Below is a small trained network, with its code and all its weights. Each question gives an input and a class and asks what happens when units are switched off, that is, made to give their printed mean instead of their output.

import numpy as np


def w(rows, s, z=0):
    codes = np.array(rows[::2]) - 128.0
    scale = np.full(codes.shape[1], s)
    scale[-1] = z or s
    return codes * scale


def f(y):
    return y / 2 * (1 + np.tanh(0.7978845608 * (y + 0.044715 * y**3)))


def log_softmax(a):
    a = a - a.max(-1, keepdims=True)
    return a - np.log(np.exp(a).sum(-1, keepdims=True))


def net(x, mask):
    res = np.array(x, float).reshape(1, 2) / 4 @ E
    y = f(res @ A[0][:, :-1].T + A[0][:, -1])
    res = res + np.where(mask, y, B[0][:, -1]) @ B[0][:, :-1]
    return log_softmax(res[-1] @ U[:, :-1].T + U[:, -1])


A, B = {}, {}
E = w([
[188,215,60,80,18,79,68,126,66,169],'x0',
[122,197,10,139,114,163,164,170,254,75],'x1',
],0.013)
A[0] = w([
[161,103,122,133,155,119,145,142,133,124,123],'neuron 0',
[131,137,129,108,120,124,142,131,129,122,169],'neuron 1',
[110,131,116,103,121,116,142,158,90,111,93],'neuron 2',
[136,102,172,124,139,127,131,130,76,128,194],'neuron 3',
[124,162,99,124,95,114,134,141,40,129,154],'neuron 4',
[135,155,68,130,108,132,134,131,202,115,92],'neuron 5',
[128,75,170,128,169,138,131,127,145,120,157],'neuron 6',
[148,150,130,121,63,123,96,120,121,130,166],'neuron 7',
[124,129,112,130,138,137,134,136,254,112,254],'neuron 8',
[96,116,170,138,145,137,143,128,134,128,190],'neuron 9',
],0.022,0.009)
B[0] = w([
[152,94,114,125,145,111,168,143,130,157,145],'neuron 0',
[104,133,126,250,89,176,84,89,144,160,142],'neuron 1',
[146,110,104,107,149,159,152,145,133,83,137],'neuron 2',
[150,134,117,134,78,90,89,149,119,137,221],'neuron 3',
[165,131,144,120,165,173,190,113,88,105,214],'neuron 4',
[79,187,94,82,88,106,100,199,143,146,222],'neuron 5',
[114,37,139,96,184,108,139,136,125,126,216],'neuron 6',
[137,128,134,151,134,186,130,67,117,148,206],'neuron 7',
[132,169,117,144,167,147,163,93,253,131,253],'neuron 8',
[127,76,163,183,101,159,109,101,165,91,196],'neuron 9',
],0.028,0.027)
U = w([
[105,25,168,199,253,166,199,96,229,58,198],'0',
[87,104,150,99,111,121,113,182,93,40,34],'1',
[78,245,55,125,69,195,151,164,196,170,187],'2',
[216,141,146,153,53,215,138,85,40,132,224],'3',
[187,8,213,174,73,67,31,156,77,61,216],'4',
[147,117,113,93,142,54,128,197,114,149,3],'5',
[158,99,86,40,138,125,178,207,69,165,17],'6',
],0.0068,0.0027)

Each question gives the input, the list of numbers given to net, and the class t.
The units are the neurons (one row each of A and B). Each row of codes is followed by its name. A weight is (code - 128) times the scale printed after its matrix; where a second scale follows, it is the last column's (A, B and U).
mask holds one flag per neuron, in row order. A switched-off neuron (its flag False) gives its mean, the last column of its row in B, instead of its output. The means were averaged over made-up inputs and are rounded, as every weight is.
A unit's drop is (log p(t) with every unit on - log p(t) with that unit switched off) / (log p(t) with every unit on - log p(t) with every unit switched off).
The circuit of an input: a set's keep is (log p(t) with only the set's units on - log p(t) with every unit switched off) / (log p(t) with every unit on - log p(t) with every unit switched off). Starting from all 10 units, units are removed one at a time, each time the one whose removal leaves the highest keep (on an exact tie, the one counted first), for as long as the keep stays at least 0.8.
units of the circuit, in order: the units of the circuit, biggest drop first
k most important neurons: the k neurons with the biggest drops, biggest first
drop when u is switched off: that unit's drop, to one decimal
input [0,-1], class 4: 2 most important neurons -> (neuron 8; neuron 5)
input [-3,6], class 2: units of the circuit, in order -> (neuron 5)
input [6,2], class 3: 2 most important neurons -> (neuron 8; neuron 4)
input [3,0], class 3: 2 most important neurons -> (neuron 8; neuron 6)
input [-6,-6], class 4: 2 most important neurons -> (neuron 8; neuron 3)
input [2,1], class 2: 2 most important neurons -> (neuron 6; neuron 9)
input [1,0], class 3: 3 most important neurons -> (neuron 8; neuron 5; neuron 6)
input [1,-2], class 3: 3 most important neurons -> (neuron 8; neuron 6; neuron 5)
input [0,-5], class 4: drop when neuron 8 is switched off -> 0.3
input [-6,-4], class 4: drop when neuron 8 is switched off -> 0.7
input [-4,-6], class 4: drop when neuron 8 is switched off -> 0.2
